Below are the code and all the weights of a small trained network. Each question names an input and a class and asks about switching units off, where a switched-off unit gives its printed mean instead of its output.

import numpy as np


def w(rows, s, z=0):
    codes = np.array(rows[::2]) - 128.0
    scale = np.full(codes.shape[1], s)
    scale[-1] = z or s
    return codes * scale


def norm(h):
    return h / np.sqrt((h * h).mean(-1, keepdims=True) + 1e-5)


def f(y):
    return y / 2 * (1 + np.tanh(0.7978845608 * (y + 0.044715 * y**3)))


def log_softmax(a):
    a = a - a.max(-1, keepdims=True)
    return a - np.log(np.exp(a).sum(-1, keepdims=True))


def net(x, mask):
    res = np.array(x, float).reshape(1, 5) / 4 @ E
    u = 0
    for l in range(2):
        y = f(norm(res) @ A[l][:, :-1].T + A[l][:, -1])
        res = res + np.where(mask[u : u + 11], y, B[l][:, -1]) @ B[l][:, :-1]
        u += 11
    return log_softmax(norm(res)[-1] @ U[:, :-1].T + U[:, -1])


A, B = {}, {}
E = w([
[91,172,76,255,150,130,154,151,19],'x0',
[140,101,102,65,199,113,73,127,77],'x1',
[130,118,143,137,136,108,130,129,127],'x2',
[37,95,141,160,181,179,91,63,170],'x3',
[193,208,200,164,179,204,67,160,123],'x4',
],0.0087)
A[0] = w([
[150,156,129,147,168,133,132,136,87,184],'L0N1',
[107,106,87,80,194,97,81,122,46,34],'L0N2',
[12,89,114,139,169,149,136,106,130,66],'L0N3',
[125,115,98,53,165,103,89,136,53,5],'L0N4',
[134,91,104,91,119,104,135,134,159,124],'L0N5',
[61,124,64,111,120,70,169,116,110,8],'L0N6',
[90,89,48,181,102,119,142,125,39,67],'L0N7',
[95,129,147,184,31,122,168,130,149,55],'L0N8',
[127,133,139,172,64,123,155,122,141,61],'L0N9',
[165,115,97,79,73,93,191,170,41,54],'L0N10',
[110,94,83,80,107,95,159,120,126,80],'L0N11',
],0.011,0.0033)
B[0] = w([
[135,154,163,127,168,133,108,142,72,209],'L0N1',
[177,110,89,148,168,213,238,105,195,226],'L0N2',
[134,141,86,190,119,54,22,74,199,227],'L0N3',
[222,91,136,156,170,148,245,129,192,207],'L0N4',
[121,155,107,33,111,167,137,67,111,187],'L0N5',
[131,37,165,181,61,181,111,129,33,204],'L0N6',
[49,194,152,13,175,64,169,140,91,247],'L0N7',
[139,129,74,117,137,198,211,125,170,193],'L0N8',
[140,154,82,142,137,157,158,144,172,159],'L0N9',
[126,153,64,192,128,43,9,64,210,255],'L0N10',
[127,70,152,109,63,188,118,151,68,200],'L0N11',
],0.014,0.0064)
A[1] = w([
[87,177,115,155,63,156,173,138,168,84],'L1N1',
[126,105,96,179,125,154,223,200,196,2],'L1N2',
[78,68,158,165,156,123,108,119,156,116],'L1N3',
[177,157,184,167,177,150,100,134,76,89],'L1N4',
[138,91,173,9,72,120,125,134,164,102],'L1N5',
[210,148,112,150,70,41,121,177,129,90],'L1N6',
[107,33,178,160,45,89,155,141,64,72],'L1N7',
[152,106,135,177,114,87,101,135,155,119],'L1N8',
[95,160,152,158,160,110,153,181,62,66],'L1N9',
[163,110,198,150,116,192,77,215,113,72],'L1N10',
[98,110,83,106,153,107,170,138,163,128],'L1N11',
],0.014,0.0044)
B[1] = w([
[225,51,145,88,220,122,133,93,97,178],'L1N1',
[183,101,140,140,163,144,204,131,164,203],'L1N2',
[238,185,109,131,104,68,105,179,138,165],'L1N3',
[119,56,98,75,8,127,159,114,139,229],'L1N4',
[67,193,156,188,197,85,178,190,58,254],'L1N5',
[122,116,142,174,146,138,30,82,203,190],'L1N6',
[125,124,142,67,48,223,102,185,140,165],'L1N7',
[97,166,60,104,181,154,83,94,101,164],'L1N8',
[83,157,200,122,177,109,134,176,131,187],'L1N9',
[93,65,71,105,64,178,128,100,89,192],'L1N10',
[178,141,219,147,90,204,87,186,133,199],'L1N11',
],0.014,0.0072)
U = w([
[226,91,143,144,220,178,227,112,168,141],'0',
[87,66,112,89,33,171,113,131,77,164],'1',
[140,174,95,187,168,51,3,74,197,221],'2',
[43,205,209,126,228,69,186,184,68,4],'3',
],0.012,0.0015)

Each question gives the input, the list of numbers given to net, and the class t.
The units are the neurons (one row each of A and B). Each row of codes is followed by its name. A weight is (code - 128) times the scale printed after its matrix; where a second scale follows, it is the last column's (A, B and U).
mask holds one flag per neuron, layer by layer. A switched-off neuron (its flag False) gives its mean, the last column of its row in B, instead of its output. The means were averaged over made-up inputs and are rounded, as every weight is.
A unit's drop is (log p(t) with every unit on - log p(t) with that unit switched off) / (log p(t) with every unit on - log p(t) with every unit switched off).
The circuit of an input: a set's keep is (log p(t) with only the set's units on - log p(t) with every unit switched off) / (log p(t) with every unit on - log p(t) with every unit switched off). Starting from the 12 units with the biggest drops (on a tie, the unit counted first), units are removed one at a time, each time the one whose removal leaves the highest keep (on an exact tie, the one counted first), for as long as the keep stays at least 0.8.
units of the circuit, in order: the units of the circuit, biggest drop first
unit that matters most: the unit with the biggest drop
k most important neurons: the k neurons with the biggest drops, biggest first
k most important neurons of layer l: the k neurons of layer l with the biggest drops, biggest first
drop of u: that unit's drop, to one decimal
input [8,-1,-5,-6,-3], class 3: 2 most important neurons : (L0N7; L0N3)
input [-5,-5,-4,-7,4], class 2: unit that matters most : L0N2
input [3,6,1,7,-6], class 2: 2 most important neurons : (L0N3; L0N8)
input [-6,-6,5,-3,8], class 1: 2 most important neurons : (L0N10; L0N7)
input [-1,4,-3,1,5], class 1: 4 most important neurons : (L1N4; L0N8; L0N1; L1N10)
input [-8,3,6,-6,8], class 1: 2 most important neurons of layer 0 : (L0N7; L0N10)
input [7,6,-8,-6,4], class 3: 3 most important neurons : (L0N7; L0N3; L0N1)
input [8,0,-8,0,8], class 1: 3 most important neurons of layer 1 : (L1N4; L1N10; L1N5)
input [2,-3,-2,-2,-4], class 1: 2 most important neurons : (L0N2; L0N6)
input [8,-6,-7,-1,0], class 3: 3 most important neurons of layer 0 : (L0N7; L0N2; L0N4)
input [-8,-7,-8,-5,4], class 3: 2 most important neurons of layer 0 : (L0N2; L0N4)
input [-5,-6,8,7,5], class 2: 2 most important neurons of layer 0 : (L0N2; L0N4)
input [-8,-7,-4,3,-3], class 3: 2 most important neurons : (L1N5; L0N2)
input [3,-4,-2,5,-4], class 2: units of the circuit, in order : (L0N3)
input [6,-5,1,1,4], class 3: 2 most important neurons : (L1N9; L0N2)
input [-3,-6,7,-7,2], class 2: 2 most important neurons of layer 0 : (L0N10; L0N2)
input [-2,0,8,-7,8], class 1: 2 most important neurons of layer 1 : (L1N4; L1N10)
input [7,-1,-6,5,-5], class 3: 2 most important neurons : (L0N7; L0N10)
input [5,5,4,0,6], class 1: 2 most important neurons : (L1N4; L0N1)
input [-8,1,1,2,-4], class 3: units of the circuit, in order : (L1N5)
input [6,2,-5,-4,-4], class 3: 2 most important neurons : (L0N7; L0N3)
input [1,2,7,-3,-6], class 1: drop of L0N6 : 3.9
input [-8,-4,5,1,-5], class 3: drop of L1N5 : 1.0
input [-1,4,-3,-8,-5], class 2: drop of L0N10 : 2.3
